Below is a small trained network, with its code and all its weights. Each question gives an input and a target symbol and asks what happens when units are switched off, that is, made to give their printed mean instead of their output.

import numpy as np


def w(rows, s, z=0):
    codes = np.array(rows[::2]) - 128.0
    scale = np.full(codes.shape[1], s)
    scale[-1] = z or s
    return codes * scale


def norm(h):
    return h / np.sqrt((h * h).mean(-1, keepdims=True) + 1e-5)


def f(y):
    return np.maximum(y, 0)


def softmax(a):
    e = np.exp(a - a.max(-1, keepdims=True))
    return e / e.sum(-1, keepdims=True)


def log_softmax(a):
    a = a - a.max(-1, keepdims=True)
    return a - np.log(np.exp(a).sum(-1, keepdims=True))


def net(x, mask):
    ids = ['αβδζηλμξπτφψ'.index(c) for c in x.split()]
    T = len(ids)
    res = E[ids] + P[:T]
    u = 0
    for l in range(3):
        q, k, v = (norm(res) @ M[l].T for M in (Q, K, V))
        z = softmax(np.where(np.tri(T) > 0, q @ k.T / 2**0.5, -1e9)) @ v
        res = res + np.where(mask[u], z, O[l][:, -1]) @ O[l][:, :-1]
        u += 1
        y = f(norm(res) @ A[l][:, :-1].T + A[l][:, -1])
        res = res + np.where(mask[u : u + 4], y, B[l][:, -1]) @ B[l][:, :-1]
        u += 4
    return log_softmax(norm(res)[-1] @ U[:, :-1].T + U[:, -1])


Q, K, V, O, A, B = {}, {}, {}, {}, {}, {}
E = w([
[123,97,134,136],'α',
[111,130,76,118],'β',
[119,89,130,158],'δ',
[105,110,40,120],'ζ',
[104,54,150,150],'η',
[122,178,177,94],'λ',
[87,182,26,119],'μ',
[133,85,57,67],'ξ',
[63,151,178,96],'π',
[70,116,205,119],'τ',
[15,194,124,185],'φ',
[3,196,253,36],'ψ',
],0.02)
P = w([
[116,86,44,2],'0',
[106,8,33,80],'1',
[87,17,76,113],'2',
[88,45,123,101],'3',
[115,103,183,134],'4',
[110,108,211,177],'5',
[136,50,212,246],'6',
],0.0054)
Q[0] = w([
[251,172,104,214],'L0H1',
[48,156,128,143],'L0H1',
],0.013)
K[0] = w([
[255,101,78,129],'L0H1',
[165,176,190,117],'L0H1',
],0.012)
V[0] = w([
[55,216,112,111],'L0H1',
[2,86,204,119],'L0H1',
],0.0082)
O[0] = w([
[148,117,121,244,180],'L0H1',
[99,43,117,251,247],'L0H1',
],0.011)
A[0] = w([
[135,45,107,69,35],'L0N1',
[212,251,158,244,69],'L0N2',
[179,62,204,254,132],'L0N3',
[118,29,204,56,1],'L0N4',
],0.0078,0.0011)
B[0] = w([
[35,92,1,153,148],'L0N1',
[208,9,11,105,147],'L0N2',
[186,53,19,93,247],'L0N3',
[40,206,117,59,148],'L0N4',
],0.0059,0.011)
Q[1] = w([
[65,8,116,213],'L1H1',
[80,82,117,7],'L1H1',
],0.013)
K[1] = w([
[178,212,254,250],'L1H1',
[207,224,124,55],'L1H1',
],0.011)
V[1] = w([
[4,138,245,86],'L1H1',
[95,231,70,187],'L1H1',
],0.02)
O[1] = w([
[19,150,154,195,207],'L1H1',
[126,250,148,169,255],'L1H1',
],0.019,0.0024)
A[1] = w([
[105,72,98,104,115],'L1N1',
[163,126,80,222,248],'L1N2',
[109,161,251,117,98],'L1N3',
[148,155,153,238,16],'L1N4',
],0.025,0.0012)
B[1] = w([
[70,161,208,159,179],'L1N1',
[139,148,254,109,249],'L1N2',
[202,124,90,212,140],'L1N3',
[236,52,99,122,226],'L1N4',
],0.02,0.018)
Q[2] = w([
[76,180,83,2],'L2H1',
[35,193,46,145],'L2H1',
],0.017)
K[2] = w([
[211,156,250,210],'L2H1',
[191,46,149,196],'L2H1',
],0.016)
V[2] = w([
[177,78,85,250],'L2H1',
[125,41,136,73],'L2H1',
],0.024)
O[2] = w([
[168,8,217,237,2],'L2H1',
[148,27,96,39,253],'L2H1',
],0.013,0.0039)
A[2] = w([
[54,120,61,73,52],'L2N1',
[154,160,196,111,91],'L2N2',
[123,161,227,116,76],'L2N3',
[100,4,76,236,255],'L2N4',
],0.014,0.0018)
B[2] = w([
[159,217,79,92,170],'L2N1',
[110,167,119,61,191],'L2N2',
[78,76,214,75,206],'L2N3',
[131,170,2,176,255],'L2N4',
],0.018,0.0093)
U = w([
[70,166,130,128,92],'α',
[126,173,103,126,132],'β',
[58,165,123,120,138],'δ',
[110,135,95,98,146],'ζ',
[24,66,82,69,183],'η',
[147,2,52,65,121],'λ',
[134,255,158,162,145],'μ',
[82,121,54,8,156],'ξ',
[55,86,213,99,5],'π',
[8,8,162,111,82],'τ',
[252,118,214,151,108],'φ',
[120,122,80,247,244],'ψ',
],0.0084,0.0034)

Each question gives the input, a string of symbols that net reads in full, and the target symbol t.
The units are the heads (2 rows each of Q, K, V and O) and the neurons (one row each of A and B). Each row of codes is followed by its name. A weight is (code - 128) times the scale printed after its matrix; where a second scale follows, it is the last column's (O, A, B and U).
mask holds one flag per unit, layer by layer, with each layer's heads first. A switched-off unit (its flag False) gives its mean, the last column of its rows in O or B, instead of its output. The means were averaged over made-up inputs and are rounded, as every weight is.
A unit's drop is (log p(t) with every unit on - log p(t) with that unit switched off) / (log p(t) with every unit on - log p(t) with every unit switched off).
The circuit of an input: a set's keep is (log p(t) with only the set's units on - log p(t) with every unit switched off) / (log p(t) with every unit on - log p(t) with every unit switched off). Starting from the 12 units with the biggest drops (on a tie, the unit counted first), units are removed one at a time, each time the one whose removal leaves the highest keep (on an exact tie, the one counted first), for as long as the keep stays at least 0.8.
units of the circuit, in order: the units of the circuit, biggest drop first
most important unit: the unit with the biggest drop
k most important neurons: the k neurons with the biggest drops, biggest first
k most important neurons of layer l: the k neurons of layer l with the biggest drops, biggest first
input η μ η β ξ ξ τ, target τ: units of the circuit, in order => [L1H1]
input π μ β ζ δ τ α, target τ: units of the circuit, in order => [L1H1 L1N4]
input φ ζ φ, target φ: units of the circuit, in order => [L1N2 L1N4]
input η τ μ η, target τ: 3 most important neurons => [L1N1 L1N4 L1N2]
input α λ α, target λ: 2 most important neurons => [L1N2 L0N3]
input ξ ψ ζ λ, target ξ: units of the circuit, in order => [L2H1 L0H1 L1N4]
input ξ π ζ β, target ξ: units of the circuit, in order => [L2H1 L0H1 L1N4]
input φ π ζ τ ψ μ, target ψ: units of the circuit, in order => [L1H1 L2N4]
input β η μ η, target μ: 4 most important neurons => [L0N3 L1N4 L0N4 L0N2]
input λ δ δ, target λ: units of the circuit, in order => [L1H1 L1N2]
input ψ ξ β λ, target ψ: 2 most important neurons => [L0N3 L2N4]
input τ η π β λ ξ, target τ: 3 most important neurons => [L1N1 L1N4 L0N2]
input ψ η τ λ α, target ψ: units of the circuit, in order => [L1H1 L0N3 L2N4]
input δ ψ α ψ φ μ, target ψ: units of the circuit, in order => [L2N4 L0H1]
input ζ η ψ φ, target ψ: 2 most important neurons => [L1N2 L1N1]
input μ η β, target μ: most important unit => L0H1
input β ψ μ η τ, target τ: 2 most important neurons of layer 2 => [L2N3 L2N1]
input ξ τ η, target ξ: 2 most important neurons => [L1N4 L0N3]
input λ β μ, target μ: 2 most important neurons => [L0N3 L1N4]
input η μ μ η τ ξ, target τ: most important unit => L1N1
input α τ η, target τ: 3 most important neurons => [L1N1 L1N4 L0N3]
input ξ α π, target ξ: 3 most important neurons => [L1N4 L0N3 L1N1]
input ψ ψ φ ξ, target ψ: 3 most important neurons => [L2N4 L0N3 L0N2]
input φ ψ ζ, target ψ: 2 most important neurons => [L0N2 L2N4]
